Each row of numbers stands for one node and depends on some of the facts below. Use the named rows to name the rest.

How the nodes are related:
mema (Ψ grebrum flestun) (Δ flavar)
kluzomo (Δ truzaplu)
tolil (Ψ nonu klugru plosun) (Δ nonu)
kudre (Δ tedi)
tosar (Ψ tedi zepil leskur fitoki maskun grebrum sizom) (Δ regra)
misuvo (Ψ bubem punol kuvipek skugalek bravil maskun)
kludo (Δ diflus)
trustal (Ψ renenan briklom zostim)
sizom (Δ fitoki ploristam)
greti (Δ riklo)
midevir (Δ bubem)
novozor (Ψ brukulak tiplol)
brige (Ψ vutram flamem) (Δ greplim)
gupem (Δ kozise ploristam)
fefli (Δ traklir)
flimuson (Δ skifa)
neplu (Δ zastan)
vutram (Δ tumos)
flamem (Δ kitropluk viram)
brafluk (Ψ midevir toses) (Δ punol flimuson plosun)
skodra (Ψ zepil briklom) (Δ medrum)
zugil (Δ sodrun granu)
bretro (Ψ raben maskun) (Δ stiba)
flavar (Δ granu)
rotum (Ψ fefli milu)
diflus (Δ zastan)
fleban (Ψ plosun) (Δ fitoki)
brofe (Ψ flefam gorin)
skuplelum (Δ flutam)
stogronin (Δ rafan fofegril)
duzores (Δ klatur klabim)
ribrer (Δ klego vunefle grimul)
tubil (Δ refle)
sodrun (Δ refle)
drisofek (Ψ skiplas tiplol)
fofegril (Ψ kuvipek taflu kinun) (Δ tumos fitoki)
traflem (Δ traklir truzaplu)
klugru (Δ dresker saskaram grebrum)
stedro (Δ granu)
skifa (Ψ bravil fitrun) (Δ granu votus)
librum (Δ vifo fitoki)
skogrir (Δ drigrus zugil)
vifo (Δ granu)
grimul (Ψ greflom flusik) (Δ neplu)
mova (Ψ nedu fitoki trupas gupem)
fadre (Ψ stizon)
dridake (Δ flutam)
lomi (Ψ klapo)
pliplu (Δ klapo kinun)
nudo (Ψ kudre)
bravil (Δ vutram flimuson)
plitu (Ψ rubrugris miflo zostim)
drenir (Ψ nonu kinun) (Δ dravekis)
fitrun (Δ semo)
druskun (Δ vifo stine)
brizok (Ψ midevir briklom) (Δ skifa flefam)
veklolur (Ψ diflus) (Δ bubem)
stisko (Ψ diflus gatro grusodam)
granu (Ψ raben ribrer)
kila (Ψ vutram vilas) (Δ raben stisko)
mogas (Ψ fitoki)
gorin (Δ stiba)
bovil (Ψ fefli)
kozise (Ψ riklo bredumom flusik klutru) (Δ plolos kinun)
nedu (Δ tumos zepil)
votus (Δ zastan suske)
pifegra (Ψ tebi)
refle (Δ votus)
lobror (Ψ vilas diflus klapo) (Δ skogrir)
drises (Ψ potra dridake) (Δ regra)
brukulak (Δ drigrus)
tristo (Ψ riklo regik ruvom) (Δ rupul)
deklal (Δ raben)
viram (Ψ bubem kuvipek trupas moman)
lubazun (Ψ drozan gatus)
medrum (Ψ braplutuk kudre)
zuzol (Δ plitu)
maskun (Δ regik)
tanar (Ψ bravil regik toses) (Δ rubrugris)
pegru (Δ bubem tumos greplim)
vunefle (Δ fiplon)
pefliles (Δ brasino)
vilas (Δ refle)
ridreta (Ψ riklo)
skufal (Ψ dresker tiplol)
kuvipek (Δ klatur stedro)
fitoki (Δ klego)
drozan (Δ pliplu)
nopotos (Ψ skuplelum)
braplutuk (Δ flimuson semo)
flutam (Ψ plosun) (Δ viram)
tokla (Ψ tebi droden moman) (Δ sodrun ribrer)
trovagres (Ψ diflus saskaram) (Δ votus)
fiplon (Ψ vilas flavar kludo)
kinun (Δ viram)
zepil (Δ bradakes diflus plolos)
plolos (Ψ flusik regra) (Δ fiplon)
toses (Δ drigrus kila)
bredumom (Δ medrum)
gefla (Ψ taflu klostok drozan tiplol)
mustek (Ψ traklir klatur klugo vunefle pestak)
brasino (Ψ plosun)
briklom (Δ riklo tebi)
drodus (Ψ dridake grusodam greplim) (Δ tubil pliplu)
suske (Ψ klatur klabim) (Δ vubro)
nunur (Δ zastan)
drerokim (Δ fefli)
plosun (Δ veklolur)
tebi (Δ ribrer)
bradakes (Ψ drigrus vilas) (Δ trovagres trustal)
tumos (Ψ tebi druskun nunur tiplol) (Δ trovagres)
lizun (Ψ bredumom nedu taflu bripok)
skiplas (Δ rafan flestun)
lufil (Ψ taflu ribrer vubro)
bilok (Ψ flefam) (Δ stine)
bedrum (Ψ stedro)
stiba (Ψ klostok traflem)
raben (Δ rafan druskun)
fopan (Δ saskaram remum)
kligrem (Ψ klostok klapo)
flusik (Δ kimun)
zostim (Δ kozise novozor)
tiplol (Δ klapo)
stizon (Δ rubrugris pestak tokla)
vadrin (Ψ braplutuk flestun gorin)

Some rows with their names:
[ -3  -9  26   1   4   5  11   0 -10   4  12  10  -8 -12 -10  -7  -4  30
   6   4  -6  -6   3  -1 -13   4  12   3  -3  -6  -2 -15 -16  17  -3]: greplim
[ -5   0 -12   5  -7   6   8  -6 -16  -8 -33  -1   0   4  -3  13   6   0
 -22  10   5   1   0   0 -10  -1   9  -3  -3   3  -5   6   9  -4  -4]: lubazun
[  9  -4   4  -8 -19   9 -25  -1  -5  -4  -7   1  22  -2 -11  10   0  -9
   8  -1  -1  -2   2 -22  -9  -8  33 -19   0 -25   3   0   1 -14   0]: grimul
[  8   3  12  -9  14   5   0   2  23  -5  26  14 -16   5  14   0  -2   1
  -2 -10 -11  -7   3   0 -10  11 -22   0  14  11   2   6  10   5  -2]: dridake
[  0   2  16 -13   1 -18  12  -2  22  -8 -14  -2 -11  -2 -17 -14   0  -1
  35 -13  -6   1  27  24  -5  -6   0  13   4  11   7   1 -11  19   3]: plosun
[  1   0  11   6   4  -9   2  12   6  11  14 -18   6   3  -2  -3  -3   9
 -18   1   7   0  -7   5 -20   5  13  -5  -9  -2  -6  -2  -9   9   4]: stine
[  9  11  16  15   6 -14  -4   7  17  18  26 -35   4  -4  10 -15   1   1
   4 -16  12  -9  -6  20   3   7 -13   8  -6   6   2   0  -5  10   3]: raben
[  0  -3  -3   2  -5  -5   6   3  -5  -2  10   7  -8  -1  -6  -4   0  -3
 -13  11   1   3  -7  -3  -8  -1   7   2  -3   2  -1  -7  -2  -1   4]: kimun
[ -4   1  -2   6  -5  -4  -2 -10   5   4 -12  -5  -6  -2   2 -10   1  13
  33 -14  -2   0  -5   1  17  -7 -15   0   4   6  -1  -2 -10   4  -1]: fitrun
[ -1  -6 -10 -10 -16  -8  11   7 -18   5   6  14 -13 -13   1  14   3  -8
 -11  -2  12  -1  -5  -7   5   1  20  -1  -5  -5  -3 -21   6   9   7]: remum
[-21  -8 -25  -3  14   9 -19  -4 -15   5 -24   0   8   5   5   9  -4  28
  18  -7   0  12 -12 -13  27   0 -25 -15   2  -2 -14  -3 -10  -7  -1]: brizok
[ -2  -1  -3  -6   6  -5  -8   6   4   7  -3   5  11   9   3   4  -8  -9
   7   2  -1   9  -2   6   3  -6   5  -9  -3 -21   5  19   4  -4   0]: sodrun
[ -3  -3  -6  -3   3  -7   7  10  12  -5  -8   6  -5  -1   0  -6  -1 -16
   0   6  -9  10   4   7 -10   3   0  -1   3  10   3 -12   0   2  10]: klugo
[  2   2   4   2   6 -10  -4   9   7   7  -2 -18   9   6  -2   1  -4   6
  -1  -6   5   2   1   9  -9   3   4  -7  -5  -8  -3  10  -4  10   0]: vifo
[ -5   0 -16   7  -5  10  14  -3 -14  -5 -33  -1  -2   3   5   8   5  -7
 -23  15   0   0  -1  13  -4  -4  -6   1  -5   7  -4   0   8  -2  -5]: pifegra
[  1   5   2 -34   8  -1  -5   6  11 -19  15  13  -6  24 -22  13   2 -15
 -11  -6   9   3  16  18  -4   0   7   2   9  11 -11  -5   0   0  -4]: flutam
[-6 -3 -4  1  0 -5  4  0 -3 -3 -2  3 -2 -2  0  3  1  0 -7  6  0  3 -5 -1
 -2  3  3  4  1  5 -2  2 -1  0  5]: skesom
[  0  -5  -1 -15   4  -2   1   3   3   4   3  10   8   9   1   1  -8   0
   9   2  -3   9   4   4   9 -12   1 -10  -2 -17  -1  13  -2   1  -2]: refle
[-15   5  -9 -19  -7 -12 -12  -2   6 -24 -34   2   8  11 -29  16   9 -20
  -2  -7  15   6  13   6  -4  10  22  13   6   5  -2   6   7  -7   3]: tolil
[ -4 -12   5   0   1  -1  11  -3 -14   1 -12   0  -2  -1  -4  -5  -5  33
  12  -3  -5   5  12  -2  -1 -10   2  -3  -4  -4  -7   2 -18  12  -2]: flimuson

Name these rows:
No name comes twice in this set of rows, the named rows included.
[-15  -8  18   5   6   4   7 -10 -25  -7 -26  15  -4  -6 -13  12  -1  45
   2  -4  -3  -9   6 -12  -8  16  11   3   1  -8  -8   4  -7   9  -8]	veklolur
[-16 -12 -18  -4   4  11  -2   5 -26   0  -1  12  -1   0  -7   8  -2  14
 -21  17   7  10 -19 -11   6   2   2 -11  -3   2 -15 -25 -13 -10   1]	plitu
[ 11 -15  -6  13  17 -18   7   0  -8  -6   9 -11  -4 -17  26  -8  -8  29
  22 -12 -13   2  39 -23   9  -4 -29  20   2  11   7  17  -5   3   7]	braplutuk
[ 26  -1  10 -17 -14  19 -25  -3  -4 -14  25  -6  14  15  -7  15   6   8
  -6  -8   3 -13   4 -22  -8 -13  18 -29   7  -5 -14 -20  -5 -13  -6]	kozise
[ -5   0   3  -2   2 -14   3   2 -12  10  10 -10   9  17  -8   6  -6  17
  -4   2  20   4  -4  13  13 -15  18  -4 -15 -18 -11  17 -12  -2  -6]	granu
[  4   2  -2   6 -20  -1  -7 -12 -12  -9 -10 -12   4   7 -10  11   9   1
 -12  -3  13  -9  -3  -9   5 -11  21  -1  -4   2  -5  10   4 -14  -2]	lizun
[  6  10   1  18  10  12  12   5   9  13 -43 -31   6   3  19  -2   3  -7
 -17  -5  -8  -2  -1  27 -15   7 -16  -5  -7   3   2   6  12  14  -3]	druskun
[  0   5  -8  10  -4   4  16  -4  12   4 -15  -2 -10  -2   7  -8   5 -13
  -8   8  -2  -2  -4  16   6  -6 -11   5  -2  15   3  -1   7   2  -1]	droden
[ -1   0   7  15   4  -5   9   0  19  -5   8   1  -2   1  -7 -23  -1  -6
  -3  21 -17   8 -10  -2 -19  -2  -8   9   3  17   6   5  -5 -10   9]	fefli
[ -4  10   9  22   2   4  11 -16  18 -10 -24  -6  -2   0   5 -17   4   2
  -4  16 -19  -1 -10   1 -20   4 -12  12   4  15  10  22  11  -9   1]	traflem
[ -7  -6   5   3   3  -4  16   6  16 -10   7   4  -2   6 -18 -24  -4 -12
 -15  30 -16  15  -8   9 -27 -10   6   8  -1  16   0  -5 -19  -9  11]	traklir
[  8   4   9  -1  -8   0  11  -6   8   9   0   4   0   3  -1  -6   0  -1
  11  -1  -1  -3   5  15   4 -23   6  -2  -5 -11   5  11  -3   7  -7]	vubro

Now the same nodes, written a new way:
Known rows:
[  7  20  12   3 -53  12 -18   4 -21   4  67  -2  14   4   2   5 -35  39
  13 -10 -38 -38 -28  30  33 -12  13 -26   7  19  23  24   3   6 -20  -3
  36]: granu
[-20  11  -9 -16  34 -14   5  24  12 -25 -22 -16   8   8   7  -7  21 -17
 -16 -29  -2  19  -6 -34  11  -5  13   5 -26  17  17 -14  -5   1   2  13
 -19]: miflo
[ 16 -19   0  24 -26  29  -1 -23   4  19  -3 -22  11   8 -17  -5  -9  15
  -6  16 -25  -8   3  11 -31 -34  40  19  19  -7   0   8 -16   9   2  -2
  15]: lubazun
[  5  -5  -4  -6  -7  21   7  -4  -1   3 -11 -14   8 -13 -31   4   7  -6
 -13   2  -7   9  12 -13  -8 -14  11   6  -6   2   4  -2   9  -1   0 -11
  -6]: bedrum
[  5   3  -1 -11   3 -13   1  -6  -8   1   7 -15   1  -1 -15 -12   8   0
 -11  -5  -5   6  -4 -13  10 -11  14   8  -2   4  11  -8  21  25  19  -4
   3]: kimun
[ -7 -10  -7 -11  21 -20  -6   9  -2   8  12  11 -17  21  15 -15 -42 -31
  16   1 -17 -32 -19  27  37  24 -49 -16  16  30  22   7 -23  27  -6  31
  -7]: raben
[  7 -33  14  39 -34  42  -8 -20   0  21  -4 -20  22  13 -14 -13  -8  26
  -1  26 -35 -12 -10  30 -48 -42  37  23  32  -3  -2  12 -39   3  -9  -2
  24]: gefla
[  9 -37 -11  -7   7  34  -5 -15   3   5   5  34 -23   5 -41   5 -19 -23
   5   2   8   4  46  17 -33   5 -58 -33  42 -13  21  31  29   4 -22  17
   1]: fleban
[ 20 -18  14  20  27  -6 -12   1   0  -1   1  -8  -6  28  33 -28  -2  -6
  -5   0  -2 -22 -23  11  -3   1  14  13  29  13   7  -5  -5   1  19  17
  -9]: moman
[-21 -12  52   8  -3  34  10  13 -10  -4 -21 -12   1 -31 -12  31 -15  -5
 -46  20 -17  19  21  24 -17  -8  12 -22   3  25 -10  -2 -14 -15 -54   6
 -12]: tanar
[ 24  41  33 -22   6 -18  15  22 -15  10   3  -2 -19   9   0 -31  -9  15
 -45  10  -4  11 -39  24  49  24  22 -18  22   1 -40 -45   8  44 -13  18
  -8]: riklo
[  7 -20  -5  37 -20  34  -6 -17  14  19  -5 -32  20  25 -15 -12  -8  14
 -11   9 -26  -2 -11   0 -36 -47  47  21  25 -13   6   4 -35   6   4   3
  11]: skufal
[-45   8 -29  17  -7 -36  19 -17   8 -12 -24  38   5 -36 -31  14  28  43
  27   6 -27  -6   3  15 -13  -1   4  -5 -21  -2 -13  12   5   6  13 -25
  22]: veklolur
[  6 -11 -39  23  10   7  -7   2  34  11   9  -6   3  38  25 -35 -40  -9
  11  -3 -25 -19 -22   8   2 -14   8   8  15  14  22  13 -66  25  -6  42
   7]: druskun
[ 27   2  -2 -36  19   6   6   4  -2   2  -9   2  -4   0  29  26  -3 -11
  20  -2  34   5  23 -33 -14   5  -9  47 -15 -13  -3 -11  15 -16  10 -12
 -15]: skuplelum
[ -6   9  22  12 -31 -27  25  22  -3   3   6   6   6  -1 -12   0  29  61
   8  28  -8  16  11  -8 -28 -30 -23 -19 -23 -12 -12  26  52   7 -36   6
  39]: fiplon
[-36  -2 -10  22 -18 -19  25  -6  13  -3  -9  33   4 -31  -8  19  28  41
  38  17  -1  20  23  19 -37 -10 -14 -17 -22 -20 -21  33   9  -9 -23  -9
  35]: bradakes
[ 13  -3 -21 -17  17 -17  13 -10 -22 -12   9  -7   1   3 -15 -25  -4  25
 -47   4  -8 -17   2 -26  23 -22  27  10  -2  -4 -10  -7  43  25   8 -13
   1]: truzaplu
[  7   8 -16  -2 -13  19   2   0   2   1  23   2  22 -19   2  24 -23 -23
   2  -5 -10 -10  15  -9  15  12   2 -10 -18   8   8  16 -19 -19  -8  34
 -11]: skogrir
[  6  27 -29  10 -16 -44  18   5   3 -12  17  34  12 -37  21  16   1  19
  30  -6 -17 -20 -12   6  30  20   6 -14 -38  14  -7  10   3  -7   0  44
   7]: flavar

Rows to name:
No name comes twice in this set of rows, the named rows included.
[-14   9  -2 -19  41   1  10  27  13 -14 -24  11 -11 -16  17  15 -37 -46
  -6 -10 -24   0   1  12  27  26 -15   1  -1  40   7  -8 -46   0 -26  34
 -38]	toses
[ 35  -1 -11  24   9 -31   4   0  10  13  -6   4   7  24  37 -30  -4   9
  14   4 -13 -14 -31  10  -1   1  30  15  10   2 -24 -15 -20  11  22  28
   6]	klostok
[ -6  -6 -16  34 -41  -2  35  -9   0   0 -20  22  28 -56  -4  44 -15  24
  19  26 -42 -12  33  11 -18 -11  -4   0 -42  22 -13  38  -9 -16 -28  45
  19]	lobror
[ -2  -2   4  -8  -2 -18  13  27   8   0  26  -5  -1  35  -2 -38   2  17
 -17   5   8  21  -6  -2  15 -21 -19 -36   1 -13   4   8  32  30 -36  25
  23]	klego
[-65   5  17   0  47 -36 -22  34  18 -11  -3  10 -13  13  59  -5  25 -12
  14 -10  52   9 -13  -4   0  10 -50 -32 -15   3  -5   1  -4 -32 -13 -20
 -11]	zepil
[-16  -6 -32  12 -24 -11  33   2   2   4 -29  15   6 -28 -29  24 -16  -1
  18  26 -48 -16  29  10   8  -5 -42   1 -34  25   6  26 -11  21 -21  40
  11]	kila
[ 35 -15  64 -19 -25  33 -16   8 -23   8  33 -34 -12  34  19  19 -29  40
  17  17  -4 -23  -3   3 -35 -40  -8  45  26  10  13  16  42  -7 -16 -51
  31]	viram
[ 13  26 -15  28  -1 -56  22  19  16 -13   3  46  12 -38  59  21  15  23
  37  -4  12   3  -2   0   8  37   8 -10 -56  -1 -31   1  17 -40   1  59
   2]	vilas
[-25  31 -22 -10  14 -61   6   4   2  -7   0  30  -9   0 -15 -23  36  38
  22 -13  -5  -1 -19   4  17   7  -5 -12  -8  -8   3   0  29  33  21 -22
  23]	greplim
[ -3  38  14  -7 -28 -19  -9  22   0 -10  49   5   7  18   2 -22  25  35
   3 -22  11   9 -31  -6   9 -12  22 -43  -1 -18   4   2  34   2 -21  -2
  35]	zastan
[ 48  -4  10  12  16   7   4   3  14  14   8   4  -3  27  69   4 -19  16
  36   3  30 -11  -9  -8 -38  -2  16  55   6 -14 -25 -11 -20 -30  13   7
   3]	drozan
[-16  29  -7   1 -22  -4 -12   5  13 -11  40  18  17 -15   6   3  11  23
  21 -20  21  11  -9   5  -2   1  21 -31 -11 -23   4   7   6 -20 -14  -3
  19]	votus
[-47 -12  19   6  18  10   0   7   0 -13 -37 -38   9 -23  -4  28   3 -23
 -29   6  -9  11  18 -12 -13 -17 -15   5 -16  30   8  13  -8 -14 -12 -16
 -26]	skodra

